In the rows, zero is written as 128.
Each row of numbers belongs to one of the things below and depends on some of the facts about them. Some rows are named. Which thing is each other row?

How the things are related:
π: refers to; Φ: points at
<1096> π <869>; <869> π <761>; <360> π <1315>
<1048> π <298>; <407> π <1364>; <328> π <857>
<528> π <288>; <343> π <9>; <140> π <1053>
<406> π <1126>; <527> π <406>; <616> π <1333>
<653> π <22>; <577> π <935>; <200> π <1351>
<1024> π <1354>; <580> π <401>; <342> π <330>
<932> π <110>; <398> π <978>; <978> π <59>
<258> π <136>; <59> π <460>; <477> π <858>
<1364> π <360>; <566> π <1391>; <810> π <459>
<1073> π <1250>; <971> π <248>; <974> π <195>
<930> π <239>; <305> π <580>; <201> π <577>
<1426> π <249>; <1250> π <200>; <682> π <204>
<245> π <865>; <698> π <1102>; <798> π <1214>
<920> π <606>; <675> π <527>; <819> π <340>
<288> π <716>; <344> π <1044>; <257> π <398>
<1126> π <346>; <1294> π <42>; <330> π <932>
<116> π <258>; <716> π <1096>; <401> π <201>
<415> π <1454>; <1179> π <1181>; <242> π <328>
<1333> π <675>; <340> π <791>; <1005> π <874>
<353> π <628>; <110> π <1286>; <358> π <798>
<606> π <971>; <1095> π <1422>; <935> π <140>
<1391> π <1183>; <370> π <738>; <1044> π <930>
<860> π <1041>; <543> π <343>; <217> π <1024>
<628> π <616>; <1330> π <358>; <1183> π <1290>
<1462> π <139>; <1454> π <1362>; <317> π <768>
<9> π <676>; <165> π <920>; <791> π <566>
<1286> π <1330>; <857> π <547>; <177> π <1073>
<248> π <564>; <233> π <305>; <1026> π <1048>
<381> π <811>; <42> π <589>; <867> π <353>
<1351> π <873>; <1471> π <543>; <738> π <1462>
<1345> π <819>; <204> π <698>; <676> π <257>
<811> π <682>; <858> π <344>; <768> π <1026>
<1362> π <165>; <547> π <233>; <1273> π <1005>
<787> π <415>; <139> π <1345>; <460> π <242>
<459> π <1252>; <564> π <974>; <1315> π <653>
<1041> π <528>; <589> π <1273>; <407> Φ <249>
<949> Φ <564>; <967> Φ <393>; <527> Φ <398>
<298> Φ <116>; <577> Φ <1048>; <1024> Φ <165>
<205> Φ <1422>; <398> Φ <201>; <978> Φ <930>
<980> Φ <1362>; <810> Φ <986>; <1073> Φ <233>
<971> Φ <346>; <974> Φ <645>; <930> Φ <305>
<305> Φ <1286>; <682> Φ <1026>; <798> Φ <288>
<920> Φ <22>; <344> Φ <589>; <863> Φ <577>
<1294> Φ <407>; <94> Φ <787>; <116> Φ <810>
<1005> Φ <869>; <873> Φ <370>; <358> Φ <527>
<1095> Φ <547>; <986> Φ <358>; <935> Φ <317>
<370> Φ <653>; <543> Φ <200>; <317> Φ <832>
<9> Φ <682>; <165> Φ <856>; <249> Φ <971>
<832> Φ <298>; <346> Φ <330>; <857> Φ <974>
<177> Φ <342>; <1026> Φ <949>; <867> Φ <967>
<1354> Φ <798>; <1351> Φ <328>; <1345> Φ <1024>
<393> Φ <920>; <768> Φ <205>; <856> Φ <1351>
<1362> Φ <59>; <787> Φ <628>; <589> Φ <1354>

Known rows:
[154 135 147 119 104 164 127 186 116 136 142 101 149 106 139 140 173 103
 121 144  97 125 164  57 168 101 119 186 143 106  88 144 128 187 134 116
 179 183  79  74 168 139 139 137 165 141 146 111  97 119 127 161 126] : <460>
[133 147 119 172 136 152 130 156 131 136 112 146 131 136 148 135 112 143
 128 118 141 127 143  99 142 136 143 123  97 152 123 124 149 131 130 134
 136 139 155 149 137 136 108 138 155 122 100 139 135 129 138 162 107] : <738>
[ 90 162  64 194 118 159 119  90 180  81 133  36 121 120 134  43 149 176
 162  86 183  92  67 201 120 124 134 119  72  78  88 137 166 103 113 130
 155 174  51 161 135 103 150 140 149 133  79 117  98 169  97  59 118] : <110>
[121 182 150 138 151 132 132 135 120 161 137 120  91 120 117 115 118 167
 130 173 120 149 147 131 163 171 150 131 109 108 183 133  68 151 160 124
 110 149  88 157 120 121 107 134 122  99 142 126 130 131 161 122 166] : <564>
[140 145  91 214 156 178 140 177 116 145  91 167 130 143 171 164  80 146
 116  99 162 116 161  65 145 146 138 126  88 175 125  98 192 135 138 139
 144 126 200 195 133 167  73 137 184 133  71 166 149 132 146 209  84] : <819>
[118 207 165 136 164 111 144 135 118 181 122  75  77 119 124 108 108 169
 141 196 119 182 155 125 151 195 150 148 106 119 207 126  50 167 180 115
  81 143  60 162  96 127  95 134 106  91 137 128 123 138 176 108 173] : <606>
[138 146  94 211 154 176 140 174 119 144  94 164 130 141 168 161  83 144
 118 100 161 118 160  69 145 144 137 126  88 171 124 102 187 135 137 140
 144 126 194 190 135 163  77 139 181 132  75 163 148 131 144 204  86] : <791>
[138 145 100 202 149 170 137 171 122 142  99 159 130 139 164 156  92 144
 120 105 155 119 156  76 144 141 138 126  92 166 124 107 178 135 136 138
 141 131 186 178 133 157  84 139 176 130  81 158 144 131 143 195  90] : <566>
[111 173  99 169 117 142 127 103 163 109 117  68 121 121 128  78 134 155
 154 105 159 113 103 152 129 121 143 120  94  93  97 138 161 116 116 127
 140 157  93 141 142 105 145 137 141 128  93 117 114 144 106  94 126] : <330>
[117 103 121 117  97 172 105  83 121 156 121  98 128 142 136 124 121 132
  93 144 140 140 123 138 120 129 124 134 133 143 125 144 120 123 115 144
  95 123 143 133 107 141 133 148 126 149 124 132  89 110 136 109 134] : <317>
[138  76 165 199 109  88 128  88 188 129 119 159 113  85 133 153 173 144
 151 138  98 109 153 113 117  71 177 123  92 159 131 141 145  84 111 202
  47 201 195  65 122  84 136 145 119  39 200 149 127  96 115  97 153] : <1333>
[134 117 149 169 118 113 125 119 163 130 121 146 124 109 132 133 152 142
 142 134 113 122 142 116 130 101 161 123  99 145 126 140 133 108 119 162
  92 170 157  96 130 102 132 141 128  79 155 135 125 113 125 117 137] : <353>
[133 150 164 119 114 160 161 134 128 129 160 134 150 128 153 111 183 104
 119 180  88 119 143  50 159 124 125 172 113 148  69 131 109 173 120 108
 156 167  87  94 181 139 172 111 188 144 128 124 107 113  90 163 148] : <676>
[118 178 188  58 116 114 117 125 139 126 142 242 177 208 117  79 126 123
 120 144 105 158  91 129 127 157 170  46  84 208  88 159  61  89  94  97
 128  70 164 112 169  96 190 117 129 138  73  99 149 108 104 154 115] : <716>
[120 174 180  70 117 117 118 128 139 125 141 227 169 196 121  87 127 125
 124 143 107 154  98 128 130 152 166  59  89 198  94 155  70  96  99 102
 130  81 156 114 163  98 180 120 129 135  81 104 148 111 109 153 116] : <1096>
[140 126 119 103 146  82 166 149 125  95 124 158 109 135 171 142 131  99
 147 130 123 113 109 168 134  97  88 141 155 118 138  96 118 134 120 120
 156 107 139 156 105 114 111  92 102 146 149 133 160 134 107 117 136] : <874>
[128 150 137 141 125 133 123 140 143 130 124 136 133 136 133 114 133 140
 135 129 127 132 129 121 137 130 147 117 101 139 120 140 120 125 125 130
 127 144 125 126 139 116 133 137 136 116 115 122 126 126 129 132 122] : <1273>
[132 143 133 138 128 124 131 148 135 125 123 137 127 130 140 123 133 131
 138 129 126 129 130 127 139 123 134 128 115 131 125 130 122 131 128 128
 134 139 125 129 132 117 125 130 130 121 125 125 131 129 129 132 125] : <245>

Which thing is each row?
No name comes twice in this set of rows, the named rows included.
[126 113  83 199 144 186 129 126  93 154 113 141 143 135 124 172  78 136
 103  92 159 115 156  69 115 166 127 126 114 176 134 104 200 125 136 139
 114  92 197 189 125 185  84 139 189 148  81 175 128 136 149 197  90] : <1345>
[123 166 165  95 120 124 118 133 139 128 135 195 158 175 125  95 129 131
 127 137 115 146 109 124 132 145 159  78  93 178 102 151  89 107 107 110
 129 103 146 116 156 105 164 126 131 128  93 110 140 116 115 147 118] : <1041>
[147 138 155 119 108 166 140 173 117 133 150 107 148 109 144 133 182  99
 118 159  90 121 161  48 167 107 117 189 139 115  78 140 124 189 132 112
 176 183  74  76 178 141 151 128 177 144 143 116  98 117 113 162 134] : <59>
[165 128 126 113  98 142  66 230 118 136 105 101 152 110 105 154 128 121
 130  78 125 146 161 119 154  92 136 138 156  75 130 172 136 154 141 128
 183 163 103  74 139 113 102 173 106 123 139  91 107 130 183 138  85] : <547>
[124  87 146  98 125 165 145 103 106 139 200  94 178 105 112 118 163 112
  97 170  90 116 152   6 124 129 119 191 137 129  76 117 143 167 143  89
 164 144  63  56 177 178 181  95 187 135 143 120 121 136  96 181 162] : <398>
[137  83 162 192 110  93 128  94 184 130 119 156 114  91 133 149 171 142
 148 138 103 111 151 113 120  77 175 124  93 155 129 141 142  89 113 195
  53 195 188  73 123  87 135 145 120  46 193 148 128  99 115 100 150] : <616>
[ 89 145 168 130 195 131 114 133  96 203 112  48  64  84 106  96 115 132
 102 182 100 190 149 137 119 236 119 134 117 120 205  96  76 142 183 115
  44 100  45 133 107 140 130 131 101 110 128 141 111 111 190  89 132] : <920>
[117 110 124 119 124 140 118  96 121 136 135 118 134 127 103 126 122 130
 114 128 132 129 126 125 112 143 129 122 135 131 127 131 136 120 129 129
 111 115 129 122 129 142 141 132 131 134 125 130 119 125 128 125 132] : <1005>
[116  86 113 112  95 170 102  82 125 162 132  84 143 149 157 114 108 146
  88 149 145 145 123 122 117 110 125 148 121 149 128 137 120 117 119 138
 106 121 138 119  89 145 127 137 117 137 127 127 101 123 135 110 147] : <116>
[141 124 113 113 149  88 168 157 120  97 120 162 108 135 176 150 125  98
 145 127 128 111 115 161 136  99  85 143 155 121 139  90 127 135 119 122
 158 106 148 163 102 121 102  93 107 150 143 138 163 135 110 129 129] : <1290>
[128 154 144 125 124 128 125 142 139 129 128 156 141 146 131 112 132 134
 133 132 120 137 125 122 137 132 148 108 104 150 117 140 110 122 120 123
 132 131 132 123 143 114 139 133 132 121 111 118 130 124 126 136 122] : <860>
[114  89 136 137 131 142 106 102 126 144 128 112 125 105 107 126 135 122
 110 124 119 131 132 124 106 144 131 119 128 134 127 125 147 109 130 141
  91 122 133 101 134 134 149 136 131 121 133 138 115 112 133 118 118] : <867>
[124 150 123 152 125 137 124 134 146 121 124 113 130 129 136 106 137 143
 140 121 138 126 121 135 136 126 140 124 102 123 117 135 129 124 124 131
 137 150 112 133 135 117 132 137 136 119 114 123 122 135 124 122 122] : <342>
[166 127 124 110  98 135  56 233 120 136  98 107 152 116  98 154 118 127
 132  66 132 151 158 133 151  94 143 123 155  75 138 177 134 143 140 129
 181 154 112  76 133 108  95 178  95 120 136  86 113 132 191 132  76] : <233>

The same things again, as new rows of numbers:
Some rows with their names:
[114 114 116 128 130 125 119 125 132 131 152 132 120 123 131 122 135 146
 129 120 137 118 134 126 127 127 141 108] : <1222>
[113 111 113 125 128 122 121 127 136 128 158 132 124 124 131 122 136 143
 128 120 138 120 136 123 128 128 138 109] : <949>
[162 129 197  97 146 116 113 164 120 142 127 161 102 105 135 148 126 142
 127 111 119 127 150 100 141 149  67 149] : <401>
[131 129 125 126 124 128 132 131 131 124 123 128 130 130 128 128 127 123
 125 131 130 133 127 126 128 130 124 132] : <1315>
[120 130 109 156 123 117 124 112 116 146 153 123 136 127 113 142  89 115
 132 119 135 137 128 150 135 141 120 139] : <1391>
[122 122 122 127 129 126 126 127 130 128 139 129 128 125 129 125 131 135
 129 124 133 125 131 125 126 129 134 121] : <459>
[108 109 112 128 131 124 113 124 134 132 157 133 119 122 132 120 138 153
 129 117 141 113 137 127 127 127 146 101] : <1252>
[144 118 146 112 163 143 106  99  52 147  78 128 123 164  89 146 146  94
 154 198 107 115 111 189 102  78 209 156] : <398>
[109 171 135 106 139 136 134 116 145 114 139 123 124 129 132 122 126 142
 102 110 136 130 138 128 125 125 150 128] : <1126>
[114 115 114 141 138 130 119 130 134 145 146 135 127 120 129 111 138 156
 126 118 144 126 140 120 118 130 141 116] : <94>
[106 112 111 133 127 125 117 123 133 131 158 134 122 116 137 118 142 153
 134 120 129 114 136 128 127 129 144 100] : <195>
[148 114 102 117 104 138 117 163 150 116  89 162 135 130 127 134 132 103
 111 159 164 135 110 123 149 147 124 146] : <1041>
[135 133 125 129 122 127 136 131 133 122 121 126 136 131 127 130 127 121
 124 133 129 137 128 120 125 132 120 137] : <589>
[135 131 125 128 120 127 137 132 132 124 121 126 135 130 126 128 126 123
 124 133 131 136 130 120 126 131 120 141] : <682>
[167 104 117 154 130 115 173 112 121 115  71  79  96 139 119 105 126 106
  99 115 120 122 113  89 108 109  83 102] : <932>
[107 110 119  97 139 121 110 142 150 140 140 107 167  75 120 113 131  82
 105 123 113 124 138 149 107 121 114 110] : <1024>
[126 137 111 158 119 119 130 115 116 143 142 122 138 129 112 143  85 106
 129 123 135 142 123 150 137 143 114 148] : <1462>
[159  99  79 108  90 145 101 188 166 110  67 188 135 128 127 136 138  93
 101 176 191 136  99 124 163 158 128 152] : <716>

Name these rows:
No name comes twice in this set of rows, the named rows included.
[160 125 208  91 151 112 117 161 114 142 139 153 110 111 131 149 128 144
 135 110 117 129 156  99 135 142  72 152] : <305>
[139 101 148 121 143 133 132 132 106 139 131 103 191 170  98 124 145 124
 160 155 140 158 134 130  91  91 169 161] : <978>
[125 115  98  91 122 118  92 127 129 130 146 115 179  73 119 107 130 145
 111 117 113 114 134 130 107 129 128  99] : <856>
[165 148 196  91 168 123  90 127  67 150  80 187  32  97 126 168 127 120
 121 152  85  84 132 156 151 136 103 144] : <201>
[109 111 109 141 139 129 115 129 135 148 151 138 124 118 129 109 141 163
 127 115 149 122 141 121 118 129 145 110] : <873>
[140 100 115 142 130 115 152 118 129 121 115 100 106 132 125 109 131 121
 111 114 128 117 126  99 114 115 107 101] : <798>
[154 109 130 173 111 105 181  94 144  91  91 108  60 182 138 150 135 132
 128 122 154 140 129 100 133 117 101 119] : <330>
[116 102 108 133 132 120 123 121 131 132 148 124 112 122 130 113 137 150
 123 112 139 111 133 120 122 123 137  92] : <1214>
[158  95  80  93  79 138 106 185 170  90  75 184 134 133 128 148 134  77
 102 178 186 131  95 122 170 159 122 149] : <288>
[107 205 145  94 143 145 143 114 149 103 128 116 126 135 133 123 121 136
  85 104 135 138 139 127 125 123 152 143] : <406>

